Rows near named flat spaces through zero (a row that begins with a name and a colon came from that space):
vamiv_dige: [-38 -14  -4 -20  -5  48  14 -51  46  31  14 -48  37 -57   6  -4  23 -14
  21  -2 -26  27   5]
vamiv_dige: [ 31  -1  -4  -4  19 -20  16 -48   5   8  10  18  -1   5  21 -12 -21 -22
 -13  43  21 -35 -14]
sef_vin: [ 13 -11   7  -5  -3  -4 -31 -16   8  18   6  12 -14 -23   8  -8 -21   0
   1  26  -5  33 -21]
nevo_vaka: [ -4  44   5 -10 -18  14  24 -31  -4 -14  -8   4  25   6   4  22  13  19
 -23 -16  13 -21  22]
nav_rog: [ 36 -10  -9  17  45   0   3  29  31 -12  28  -5 -46  15 -17 -28  28 -13
   2 -19 -11 -16 -18]
nav_rog: [ 55   0 -33  13  59 -21   6 -30   2 -32  11  75 -10  17  55 -13 -14 -35
 -18  12  23 -40 -11]
sef_vin: [ 20 -15  12  41 -28  -7 -10  30  -8  -3 -31   1   6  -1  24  23 -10 -34
 -30 -51  16  19  28]
nevo_vaka: [-21 -16  -9 -28  14  26 -29 -14   0 -25   4  29 -11   0   0  -4 -24  31
  -3 -21  -6  40  -2]
liduf_tida: [  1 -24  -9  -3  10 -30  -6 -51 -27 -17   0  38  10  17  19  -1 -52  -8
   8  56  -2 -30   1]
liduf_tida: [ 18 -17  -6  34   2  -7 -11  20   3  -3  -8  12   3 -13  27   3   2 -34
  -2 -20  -6  10   9]
liduf_tida: [ 15 -18   5 -12  14  -1 -37 -57   8 -21  19  29 -31   8  -9  -8 -42  21
  -2  28 -20  10 -12]
nav_rog: [ 10  25   0  39 -15  -6 -14  47 -15 -31 -14   8  -1  15  -9  29  31   5
   8 -38 -26  -7  24]
sef_vin: [ 21   1 -23  12  30 -24   5 -29  -5 -11  12  36   9   0  29  -6  -2 -25
  20  47 -11 -41  -9]
nevo_vaka: [  1  67  27 -51 -30  17  28 -46   3  18   0  -7   4   2 -14   6   0  52
 -49   7  48  -3  -7]
nevo_vaka: [ 22   3  15  44  -5 -28 -11  30  -3  -8  26  19 -19 -24   4 -35   7  -6
  -3  15 -29  -1  -6]
sef_vin: [-16  60  51   4 -69 -40  -4  65 -41  34  11 -16 -12 -23 -43 -25  13  61
  -4  52  -7  15 -22]
vamiv_dige: [ -9   8   7  -2 -18  -9 -13  45 -26   3 -15  14  -3   1   1   2  -7  17
  -9 -11  16  26  -3]
sef_vin: [-26 -13  17 -33 -10  -5   3  -9  -1  34  17 -26  -9 -14 -26 -31 -21  23
   7  47   4  16 -26]
nav_rog: [  1 -22  -8   2  23  -1 -16  -2   2 -19  20  37 -14 -14  17 -32 -18   2
  -3   2 -11  17  -9]
liduf_tida: [ 29  -4  -9 -10   7 -13  -9   0 -18   6 -34  32  -3  26  31  25 -31 -18
 -26  -8  54   5  -6]
sef_vin: [ -8   6   5  15 -16 -15  -6  17 -17  -2  -2   2   7  -5  -3   2   3   4
  13  14 -17  -3   4]
liduf_tida: [-30 -48 -16 -27  24  -4 -11 -21 -26 -27   2  45   2  13  19 -23 -61  11
  -3  13  11  12  -1]
nevo_vaka: [ 10  31   8 -27 -23   0  -1 -55   6  42 -15 -17  19 -11   2  33  -4   1
   4  48  17  -2 -15]
nevo_vaka: [-15 -19 -24  17   7  16 -22 -11  11  -4  -7   1  28 -28  22  23  16 -27
  43  -3 -42  16  11]
nevo_vaka: [ -1 -14  -7   4   1 -26  -7  -3 -18  10  -8   2   7   9   2   8 -16 -14
  26  44  -6 -17  -8]
vamiv_dige: [-23   2 -18  -5   4  12 -20  33  -2  10  -4   5  12 -26   8   5  23   4
  35   0 -20  33 -11]
nav_rog: [ 14 -15  -3  16  10 -22 -12   4  -4   2   9   9 -11  -1   2 -10  -8 -15
  15  29 -15  -9 -11]
nevo_vaka: [  5   6  21 -21  -8 -16  36 -37  -7   8  13  -4  -4  14  -6 -27 -32  12
 -40  29  38 -30  -4]
vamiv_dige: [ 11  12   9  15 -11   2  -2  -3  14  12   9  -5   2 -28   7  -5  15  -7
  -4   2 -11   9  -2]
liduf_tida: [ 19 -40  -3   0  16   1   4 -28   4 -15 -13   8  -9  30  15   6 -41 -27
 -31 -26  31  -8  14]
nav_rog: [-40 -31  16 -20 -20  19   7  12   8  23  -2 -57  -1  -3 -35  -8  -8  11
   4 -14   0  26   3]
vamiv_dige: [ 17  30  23  16 -22 -14  -8  14  -9 -10   9  18 -15  -7  -5 -11   2  23
 -24  -2  -3   5   0]
vamiv_dige: [ -2 -20 -23  -3  26  13 -16  -7   9 -12  -3   4  -3  10   1  15   4 -10
  26  -8 -17   3   0]
nav_rog: [ 25  -1  -9   3  43  28   5 -25  47 -27  37   4 -31   0  -8 -24  25   0
  -9 -31 -20  -9  -4]
liduf_tida: [ -4  -5  25   6 -20  -1 -23 -37   7 -13  26   2 -15 -19 -20 -18 -22  27
  -3  22 -39  14   2]
liduf_tida: [ 3 15  5  7 -9 -3 11 24 -2 10 -3 -4  5 -9  6 -4 15 -3 -9 -8 11  1 -1]
liduf_tida: [  5  61  17 -28 -12  -8  26   2  -4  24  14  -9  -6  -1 -21 -14  24  38
 -13  34  23 -19 -24]
nav_rog: [ 27  -2  -9  14  45   0   7  36  25 -15  34   5 -42   7 -13 -39  31  -4
   0 -17 -12 -13 -19]
vamiv_dige: [-17  54  -2 -14 -18 -45   4  40 -76 -15  -7  89  22  -4  38 -20 -23  46
 -18  46  34  -5 -13]
vamiv_dige: [  9  31  31 -12 -24  -8 -45  41 -16  -2  11  26 -49  -4 -31 -18 -11  65
 -20   2  -1  52 -28]
nav_rog: [-28   0  15   1 -11   4  10  31   7  12  26 -38  -8 -18 -37 -31  24  21
  18   9 -30   6  -7]
nevo_vaka: [-32 -37 -30   6  16 -23 -22  26 -34  -6 -13  12  17  12   3  13 -12 -14
  65  41 -31  -8  -4]
nevo_vaka: [ 10   2  -2  22   4   9  10  16   5 -26  -4   3  -2  14   3   6  14  -8
 -18 -50   1 -10  23]
sef_vin: [-11  26  16 -26 -20  33  17 -35  26  18   4 -33  10 -18 -13   6  15  20
 -20 -16  10  13   4]
nav_rog: [ 28 -10  -8  25  47 -16   3  28  22 -15  48  11 -42  -3 -12 -53  25  -9
  15  15 -32 -23 -25]
liduf_tida: [ -4   3  18  -2 -15  23  -7  16  17   2   6 -19 -16 -13 -17  -8  10  18
 -19 -39  -2  34   3]
sef_vin: [ 42  43 -21  -2  34  -5   3   1   1 -22  -2  35 -16  34   6  19  26   5
  -4  -6  16 -35 -10]
vamiv_dige: [ 33 -31  27   6 -10  45 -49 -41  70  19  10 -44 -44 -29 -24   9  -4  -9
 -18 -45 -25  68  -5]
sef_vin: [  4 -14  -3  36 -10 -15  -9  -2  -9  -9  -5  16  20 -19  27   5  -6 -28
   9   6 -23  -3  17]
vamiv_dige: [  0 -31 -11 -12  14   0   8 -14  -3   4 -18  -5   4  25   9  12 -25 -22
  -4  -5  27  -9   4]
nav_rog: [-12  -9  -9  27  17   6  12  19  -1 -49  19  16  -1   5   0 -21  16   3
   0 -38 -30 -19  25]
nevo_vaka: [ -4 -51  -7  -1  17  10  21 -52  25   9   5 -21  16  -8  18 -10 -24 -44
  -4   4   5 -13  10]
sef_vin: [  6  25  24  14 -46   4   3   5  -1  16 -22 -23  15 -10  -1  27   8  -1
 -25 -25  13  12  19]
liduf_tida: [  5 -16  12  17   0 -10  42 -26   8  -7  15 -21   6   9  -2 -22  -9 -22
 -23   0   6 -45  19]
sef_vin: [-14 -11 -17 -28  43  29 -11  -1  21 -22  30  16 -27  -2 -13 -31   8  29
  11 -14 -17  20 -19]
[ -8  34  14   3 -17   0  29 -36   4  -4  25   3  22 -29   7 -21  12  14
 -13  22 -12 -23   9]
vamiv_dige
[  4  -7   8  -6 -12  19 -38 -24  15   3  -6  -2 -11 -12  -6  19 -12  10
   0 -11 -14  41  -2]
nav_rog
[  9  72  23 -23 -10  24  16  28  16  -2  23   1 -27  -9 -25 -23  43  60
 -42 -36  19  17 -14]
sef_vin
[ 12 -40 -27  12  41   8  -8 -26  17 -22   7  30   2  -6  36  -8 -13 -37
   5 -12 -10  -1   5]
sef_vin
[  7   7  -9   9  17  -4 -22  38  -8 -25   8  30 -23   8  -5  -8  11  18
  10 -12 -17   9  -9]
sef_vin
[-21  -7 -15 -12   4  32 -11 -36  15  -9  -3   6  24 -22  16  16   3   0
  13 -15 -19  22  12]
nevo_vaka
[ 26   9  -4  22  -5  -9  23 -10  -7 -16 -31  -9  14  44   6  44   5 -30
 -16 -29  23 -48  32]
nevo_vaka
[-14  -3   5  27 -40  -1 -48  23 -32 -27 -37  23  14   2   7  46 -17  10
   6 -34 -24  37  32]
nav_rog
[ 17 -13   9   1   1  23   6  11  23   1 -12 -22 -18  13  -4   6   1 -12
 -37 -63  29  19  11]
liduf_tida
[-16  15   2 -19   1  22  27 -42  18  -2  17 -12  16 -14  -2 -11  10  12
  -8   1  -2 -13   7]
nav_rog
[  4  14   5 -11 -12  -7 -18 -27  -2  18   1   7   4 -17   3   7 -10   9
  11  43  -7  10 -16]
nevo_vaka
[ 27  23   1  12  14   9  31  28  29  14   9 -28 -11  -1  -5  -9  48 -18
 -15 -31  15 -18  -5]
liduf_tida
[  0  43  29  25 -49 -24  -7  88 -30  20  -8   5  -3 -27  -2 -12  23  23
 -17  -8   8  31  -6]
vamiv_dige
[ 17 -18 -37  20  61  -9   4  31  -5 -50  14  51 -17  28  22 -21   9 -18
   7 -25  -5 -29   2]
sef_vin
[ -1  21  17  21 -27  14  -9  -2  12  -6   8   1   8 -35   6  -1  17   9
 -13 -23 -24  23  15]
vamiv_dige
[  4 -39   1  31   8 -25   8  -1   2   0  11 -30  -5  14 -19  -9  -5 -33
  29  29 -31 -39   6]
nav_rog
[ 15   3  26  48 -46 -45  11  23 -28  19 -12   4  22 -24  29  -6 -15 -33
 -22  21  10 -11  14]
sef_vin
[ -2 -46   1 -22   9  16  38 -86  34  25  -5 -66  14  23 -14  15 -25 -40
  -3  14  20 -40  13]
nav_rog
[ 14 -11   6  12  -6   5 -18   9   8   0 -10  -3 -11   1   1  12  -5 -10
 -10 -26   1  21   5]
vamiv_dige
[-49  -2 -25 -30   2  12   1  -8 -15   9 -14  -8  38  -5   1  22   7   9
  47  25 -12   2   0]
nevo_vaka
[ 11   6  23  -1  -3   6  19 -16  39  30  31 -60 -22 -11 -42 -23  26   1
   4  20 -17 -15 -16]
vamiv_dige
[ -8  -3  21  38 -39 -26 -25  24 -19   7   7  13  10 -45  13 -17 -10  -2
   8  26 -35  26   3]
sef_vin

Rows near named flat spaces through zero (a row that begins with a name and a colon came from that space):
novun_koriv: [-11  26  16  -8  30 -66  28  30  37 -29 -34 -19  -9 -28  33  53  11  20
  16  16  21   6 -46]
novun_koriv: [ -7  -9 -10  16  -2   7 -18 -11 -10 -27  26   5   2 -29  -8  10  -1  20
   1  -2  38 -16   0]
pabo_niz: [-31  11 -30  40  -7  21  44   6 -34 -15   5  49  42  30  22 -47 -16 -14
 -45  25 -39 -33  -5]
sig_guziz: [ -6  -1  22   7   4 -19  12  20   1 -29  -4   1 -22  -9  16 -14  10  19
   5  18  25 -10 -19]
fub_dovab: [-11   8   6 -35 -18   5 -32 -33 -33  11  25 -46 -13 -20   0 -16   4  38
 -26  42  16 -22 -55]
sig_guziz: [  8  10 -29 -27  -3   2  -3 -31  -1  34  10 -31  -2 -13  -5 -10  16 -15
 -18  23   7   3 -39]
sig_guziz: [  0  -8  -3 -26  -9  10  -3 -30   3  11  -4   4  -3  19 -12 -11  -6 -19
   1   5 -25  16  10]
sig_guziz: [ -3 -25  21   9   5  -7  -2  10   2 -41  -7  26   0  -3 -13   6 -16  18
  28  -9  -4  -5  29]
fub_dovab: [ 15  -9 -40  18  -1  30  10 -32   6   4  19  36   6  -1 -15  -8  10 -53
   0 -19   9  12  32]
sig_guziz: [  4 -20 -39   5   5  15 -19 -22   1   3   8  15  48 -12 -42  37 -29  -4
  12 -28 -23   0  34]
fub_dovab: [ -5 -15 -25   7  -2  10  -1 -26   0 -21  19  18   3 -14 -14  -5   1  -7
   1   4  23  -3   5]
tebin_gad: [-46   6  -1 -28 -11 -25  15 -16  19 -17 -15 -13  -8  24  18 -13  -7  15
 -19  38   1  17 -38]
vukag_buv: [ 42  -8 -10  34  11   7 -12  55   0  40  10 -30  -2 -22 -15 -18  24   6
   8 -28  34 -11   4]
novun_koriv: [ 24 -18  15  -9  -3  10   4  14   0  24 -16   2 -10  26 -17 -36   0 -17
  14  -6 -34   9  24]
vukag_buv: [ 21   2 -48  28   5  24   1   3 -32  28  27  -4  35 -29 -16 -20   7  -7
 -23   5   1 -37 -17]
fub_dovab: [  1  15  19  27   4   4   4  45  11  17 -20  11  15  33  16  25 -11  -7
   4 -45 -26  15  42]
fub_dovab: [ 32   7  -5  -6  -3  21   0 -12  14  43   2  -2 -21  14  -2  -6  24 -52
   4 -25   1  30  24]
pabo_niz: [ 31   0  20  -2   2  11 -22   9  -5  25   4 -15 -13  -7  -8  11   9  -4
  15 -24   1   3  19]
tebin_gad: [  2  -2 -35 -10  -2  11 -17 -32  -9  14  20 -14  19 -23 -20  11  -3   0
 -11   5   7  -8 -15]
novun_koriv: [ -7  -8 -19  -3  13 -24  20  11  13  -7 -20   0  22  -4 -10   1 -11   6
   5  14 -18  -3 -16]
novun_koriv: [ -5 -29 -40   1  -2  12  -3 -19 -13  -6  10  11  34  -8 -37 -21 -20   6
  -3  13 -17 -18   1]
vukag_buv: [ 10  15 -34  40   5   9 -21  24   1  24  31 -29  11 -35   2  20  20  13
 -16 -27  65  -9 -13]
tebin_gad: [  0 -33 -10   8   0  -3  -5   8  23 -16   1   6  -7   0 -25 -15  -1   5
  21 -13  27  14  21]
sig_guziz: [ -4 -17   8 -30  -9  -2   2 -33   0 -16   1   2 -26   2  -8 -30   5  -4
   6  30   2   5 -13]
fub_dovab: [-19 -32 -36  18 -19  24 -40  -8  14  -1  32 -12   7   1 -34 -11  -8  23
  -4 -27  56  15  25]
fub_dovab: [ -3  19  20 -33  -9   1 -14 -47 -31 -13  22 -16 -27 -29  17   3  12  12
 -14  42  15 -20 -45]
novun_koriv: [ 10  -3  -5 -27   8 -13   5 -18   0   3  -9  -9   2 -16 -11   4   1  -4
   8  22 -17  -4 -22]
novun_koriv: [-32  22  -5 -14   3 -26  20  -2  14  -6 -22  -5  16  15  23  22 -13   5
 -16  17 -21   9 -26]
tebin_gad: [ 37   0 -39   4  -2  51 -31 -43 -42  41  37   6  39 -27 -35  19  -7 -27
 -10 -22 -28 -24  23]
vukag_buv: [-54  39  25  -5 -20   2 -41 -38  -6 -37  30 -10 -12  -8  41  71 -11  41
 -25  -8  50   7 -10]
tebin_gad: [ 30 -39 -41   9   6   9  12 -11  12   0  16   9 -15 -25 -37 -52  26 -29
  16   9  38   0   0]
vukag_buv: [ -9  18   7 -29   0  -7  -3 -26 -11   3  -8  -7  12  -1   8  27 -13   4
  -8  17 -34  -4 -18]
pabo_niz: [ 36 -34  21 -13  -6  15 -35  -1  19  16   6 -13 -39   0 -35  -9  14  -9
  39 -34  27  29  43]
sig_guziz: [ 20 -16  34 -14  -3  11 -20   2  -3   8 -10   6  -8  15 -18   8 -12  -2
  27 -24 -32   9  42]
novun_koriv: [ 21 -11 -37  11  38 -45  34  36  26  -5 -26  -9  27 -42 -18  13   7   2
  23  12   2 -13 -32]
fub_dovab: [ 25  26   5  -8 -20  46 -32 -25  -7  63  25 -19 -24  21  10   6  23 -42
 -18 -37   9  28  28]
vukag_buv: [  9  13 -10 -12   3   8   7  -7 -32  29  -7  -4  34   2  -3  -3 -14  -5
 -18  18 -61 -25 -17]
tebin_gad: [ 11  24  38 -18 -11  16   0 -25 -28   5   9   5 -34   7  28 -11  16 -18
 -11  17 -11  -6  -7]
pabo_niz: [ 17 -17   7  25 -12  38  -1  11 -21  10  14  26  -7  23 -10 -48   3 -18
  -2 -16  -9  -7  40]
pabo_niz: [ 37 -18   9  -4   4  15  -4  -9   5  10   0  15 -18  -1 -21  -8  11 -32
  27 -20  -6  12  36]
sig_guziz: [ -6  20  15   9  -7   4  10  14  -4   8   1  -2 -17  17  29 -17  14  -6
 -18   3   9   3  -8]
tebin_gad: [ 33 -52  -5  21  -1  23 -13   4  13 -12  15  25 -21  -7 -45 -33  10 -17
  39 -32  33  11  56]
vukag_buv: [ -8  18   1 -17  -3   6   2 -18 -28  12  -5   1  27   8   7  10 -19   2
 -19  18 -53 -18 -14]
pabo_niz: [-30  16 -26   6   2 -12  10   3   1  -1  -4  -6  34   3  12  15 -15  15
 -25  11  -9  -7 -25]
fub_dovab: [  1  21  18   8   8   1  20 -23 -12 -36   3  44  -7 -12  28  31   4 -25
   4   2  -8 -10  11]
pabo_niz: [-21 -13 -28   0  -4  -3   3  -3  15  -1  -4   0  19  14 -13  -9 -13   4
  -7   2  -2  11   0]
pabo_niz: [ 17  -4 -26 -13  17  -7  34 -21   9   5 -21  26  22  -1 -14   5  -4 -44
  11   9 -50   3   4]
pabo_niz: [  3  18  16  19   4   7  25 -12 -23 -34  11  41 -14 -12  31  -2  14 -21
  -6  14   4 -22  -1]
vukag_buv: [ 43 -11  29  21   5   7 -13  67  -8  41  -8 -26 -13   4 -11 -29  13  13
  16 -27  -1  -8  19]
vukag_buv: [ 36 -17 -36   2  19  -6  24  15   9  30 -13  -5  16 -14 -28 -27  12 -28
  11   6 -18  -5  -9]
novun_koriv: [-20  13  49 -55 -21  -1 -10 -38  -6  -1 -16  -7 -30  38  19   0 -11   1
  -5  23 -39  20  -4]
tebin_gad: [ 11  28   3   1  14 -19 -19   8  -7   6  15 -40  -3 -53  15  48  17  28
  -3   2  42 -19 -42]
sig_guziz: [ 21 -14  48 -13  19 -37  -1  40  11 -16 -30 -15 -20 -16  -6  13   0  29
  42   1  -7  -4  -2]
tebin_gad: [ 20  -2  32  22   4  11   2  31  -6  -1  -8  22  -6  13   4   2  -1  -8
  18 -30 -17  -1  42]
[  5  13 -10   4  15 -27  50  21   9   1 -18  -3 -13  -4  24 -37  27 -19
 -11  38   5  -7 -47]
tebin_gad
[-11 -25 -19 -24   4 -18  30 -22  20 -21 -20  18   1  11 -17 -29  -6 -16
  10  32 -21  11 -11]
pabo_niz
[-25  -2 -15  37   4  -3  13  14   1 -39   8  28  18  -6  10   5  -8  13
  -7  -4  22 -13   5]
sig_guziz
[ 60  -6  63 -22  -4  17 -16   9  -6  34  -4 -12 -65   9  -2 -27  33 -29
  33 -18  -4  16  30]
novun_koriv
[ 22  -7  24  25  15  -2 -19  45  -1   0 -10   4  20 -11 -14  43 -17  22
  30 -46 -15  -9  42]
sig_guziz
[-3  4 -9 11  4 -2  2  9  3  2 -1  2 14 -2  1 12 -5  1 -2 -9 -2 -1  3]
sig_guziz
[  9 -12  28 -21 -11   9 -10 -17  -9  -5   5   0 -33   5  -4 -25   8  -1
  10  12   2   3   4]
sig_guziz
[-60 -11 -31  -4 -30  28 -15 -47 -23 -22  20  23  42  32 -11 -13 -45  22
 -38  16 -26  -8   7]
novun_koriv
[ -8   1   1  -3  -6   3   6  -9  -1  -5   2   5  -9   9   7 -15   3  -6
  -7  10   3   3  -4]
sig_guziz
[ 11   4  -4  29  20 -18  -7  47  10   2  -6 -14  22 -27  -3  42  -3  25
  14 -29  16 -10   4]
tebin_gad
[  8  21 -66   8  23 -18  25   5  -4  31   0 -25  49 -39  -2  12   7  -6
 -27  24  -7 -27 -60]
tebin_gad
[-32  29 -20  12   7 -15  28  -9  -7 -26  -1  17  27  -9  31  23  -7   2
 -27  23  -5 -17 -32]
pabo_niz
[-10 -27 -23   8   2  -1  48  -1  23 -19 -23  48   6  38 -10 -49  -6 -40
   7  10 -30  17  23]
vukag_buv
[ 35 -35  52   2 -16  32 -23  20 -10  12   2  10 -43  31 -22 -52   7  -7
  30 -27  -6  11  60]
novun_koriv
[-65  28  -2 -39 -20 -13   6 -33  -1  -1 -19 -10  26  46  27  13 -35  18
 -41  35 -50  12 -33]
tebin_gad
[  0 -21 -37  36  21 -19  26  53  28   1 -24  10  43   4 -21  -2 -14   2
  12 -21 -12   1  15]
tebin_gad
[ 38   3  18 -11  13   0  -9 -13   7   5   0   2 -22 -25  -5  35  17 -25
  30 -21   6  10  19]
pabo_niz
[-38  28  17 -10  -9 -12  -5 -17   3 -24   2  -4  -8   6  35  34  -6  18
 -17   9  15   7 -18]
novun_koriv
[  7  -2 -26  45  -1  40  39 -11 -25 -14  13  75  22  19   5 -35  -1 -56
 -14  -8 -30 -18  41]
pabo_niz
[ 30 -30  34  -6 -19  40 -12 -30 -12 -11  20  34 -55  16 -15 -51  19 -35
  23  -9  12  11  50]
tebin_gad
[ -2  23  16 -31   7 -22  23  -6 -41   1 -14 -16  10 -16  20 -14  -4  20
 -20  65 -51 -44 -68]
fub_dovab
[ 56 -36  32 -15   7   6 -12  10  -5  10  -3  -5 -37 -16 -34 -32  18  -9
  44  -5  -1  -3  22]
novun_koriv
[ -5  16 -32  14   0  10  -8  27 -11  52  -6 -24  57  16  -6  12 -22  11
 -28 -18 -41  -9  -3]
pabo_niz
[-44  12  21  17 -15  -1   0  19   9 -21  -6  12   0  40  30   7 -17  20
 -16 -14   5  15  18]
novun_koriv
[-21  -3  10 -12  -8 -14 -14  11   4  -2  -2 -29  -8   5   2  -9  -5  37
  -7  14  17   2 -23]
pabo_niz
[-23 -46 -31 -26 -11 -13 -17  -2  44   9 -14 -29   6  26 -46 -27 -18  20
  11   0  10  37   4]
pabo_niz
[-36 -43 -34 -17   3 -23  21 -48  17 -74  -2  36  10 -16 -29 -16 -20   9
  15  44   9  -4 -15]
sig_guziz
[ 42  15 -21   5  15   6  -7 -16 -10  21  26 -16 -10 -56  -3  21  34 -22
   3  -2  38 -15 -23]
novun_koriv
